Here is a tiny trained network, its code and every weight. The questions are about switching its units off for an input and a class, where a switched-off unit gives its printed mean instead of its output.

import numpy as np


def w(rows, s, z=0):
    codes = np.array(rows[::2]) - 128.0
    scale = np.full(codes.shape[1], s)
    scale[-1] = z or s
    return codes * scale


def f(y):
    return np.maximum(y, 0)


def log_softmax(a):
    a = a - a.max(-1, keepdims=True)
    return a - np.log(np.exp(a).sum(-1, keepdims=True))


def net(x, mask):
    res = np.array(x, float).reshape(1, 6) / 4 @ E
    y = f(res @ A[0][:, :-1].T + A[0][:, -1])
    res = res + np.where(mask, y, B[0][:, -1]) @ B[0][:, :-1]
    return log_softmax(res[-1] @ U[:, :-1].T + U[:, -1])


A, B = {}, {}
E = w([
[166,128,161,180,214,219],'x0',
[121,110,138,250,77,166],'x1',
[110,89,162,98,151,202],'x2',
[111,35,92,101,85,167],'x3',
[68,35,164,149,183,87],'x4',
[82,172,189,120,132,126],'x5',
],0.014)
A[0] = w([
[135,171,81,139,43,242,217],'neuron 0',
[130,85,67,140,85,152,37],'neuron 1',
[113,145,136,77,219,129,160],'neuron 2',
[115,185,129,96,72,48,218],'neuron 3',
[161,50,171,162,187,148,253],'neuron 4',
[83,9,137,164,157,153,103],'neuron 5',
],0.011,0.0043)
B[0] = w([
[211,73,176,160,85,183,248],'neuron 0',
[156,100,80,129,102,114,184],'neuron 1',
[111,148,171,34,164,149,212],'neuron 2',
[114,179,145,124,61,55,240],'neuron 3',
[62,111,58,136,253,173,250],'neuron 4',
[76,71,132,146,138,119,252],'neuron 5',
],0.013,0.014)
U = w([
[164,180,98,137,248,140,78],'0',
[147,129,196,201,169,196,44],'1',
[121,166,149,37,131,95,122],'2',
[97,179,110,165,49,28,116],'3',
[43,34,100,133,179,111,87],'4',
[202,83,95,113,54,137,253],'5',
],0.013,0.0032)

Each question gives the input, the list of numbers given to net, and the class t.
The units are the neurons (one row each of A and B). Each row of codes is followed by its name. A weight is (code - 128) times the scale printed after its matrix; where a second scale follows, it is the last column's (A, B and U).
mask holds one flag per neuron, in row order. A switched-off neuron (its flag False) gives its mean, the last column of its row in B, instead of its output. The means were averaged over made-up inputs and are rounded, as every weight is.
A unit's drop is (log p(t) with every unit on - log p(t) with that unit switched off) / (log p(t) with every unit on - log p(t) with every unit switched off).
The circuit of an input: a set's keep is (log p(t) with only the set's units on - log p(t) with every unit switched off) / (log p(t) with every unit on - log p(t) with every unit switched off). Starting from all 6 units, units are removed one at a time, each time the one whose removal leaves the highest keep (on an exact tie, the one counted first), for as long as the keep stays at least 0.8.
circuit, biggest first: the units of the circuit, biggest drop first
top k neurons: the k neurons with the biggest drops, biggest first
drop when u is switched off: that unit's drop, to one decimal
input [6,-8,2,-1,4,0], class 0: circuit, biggest first	[neuron 2; neuron 4]
input [7,-8,-3,6,1,1], class 0: circuit, biggest first	[neuron 2; neuron 5; neuron 3]
input [-8,8,-5,8,3,-3], class 5: circuit, biggest first	[neuron 1]
input [0,8,0,-6,-7,-1], class 5: circuit, biggest first	[neuron 4; neuron 0]
input [-1,5,-2,-8,-5,-5], class 5: circuit, biggest first	[neuron 0; neuron 4]
input [3,5,-3,-2,-6,0], class 5: top 2 neurons	[neuron 4; neuron 5]
input [7,-4,-7,-2,-3,8], class 2: top 2 neurons	[neuron 4; neuron 2]
input [7,4,3,-4,2,7], class 0: top 2 neurons	[neuron 4; neuron 0]
input [6,2,3,-8,7,8], class 4: top 2 neurons	[neuron 5; neuron 4]
input [0,-1,6,-5,-1,0], class 0: top 2 neurons	[neuron 3; neuron 0]
input [-6,0,6,-6,0,7], class 3: top 2 neurons	[neuron 3; neuron 4]
input [-3,2,-3,8,1,2], class 5: top 2 neurons	[neuron 4; neuron 1]
input [3,-8,0,-2,-8,-7], class 5: drop when neuron 2 is switched off	-0.3
input [-4,-6,-4,3,6,1], class 2: drop when neuron 2 is switched off	0.2
input [-7,1,-3,3,7,8], class 3: drop when neuron 3 is switched off	0.0
input [2,-6,5,0,0,7], class 2: circuit, biggest first	[neuron 2]
input [6,1,-4,-6,2,1], class 0: drop when neuron 0 is switched off	0.1
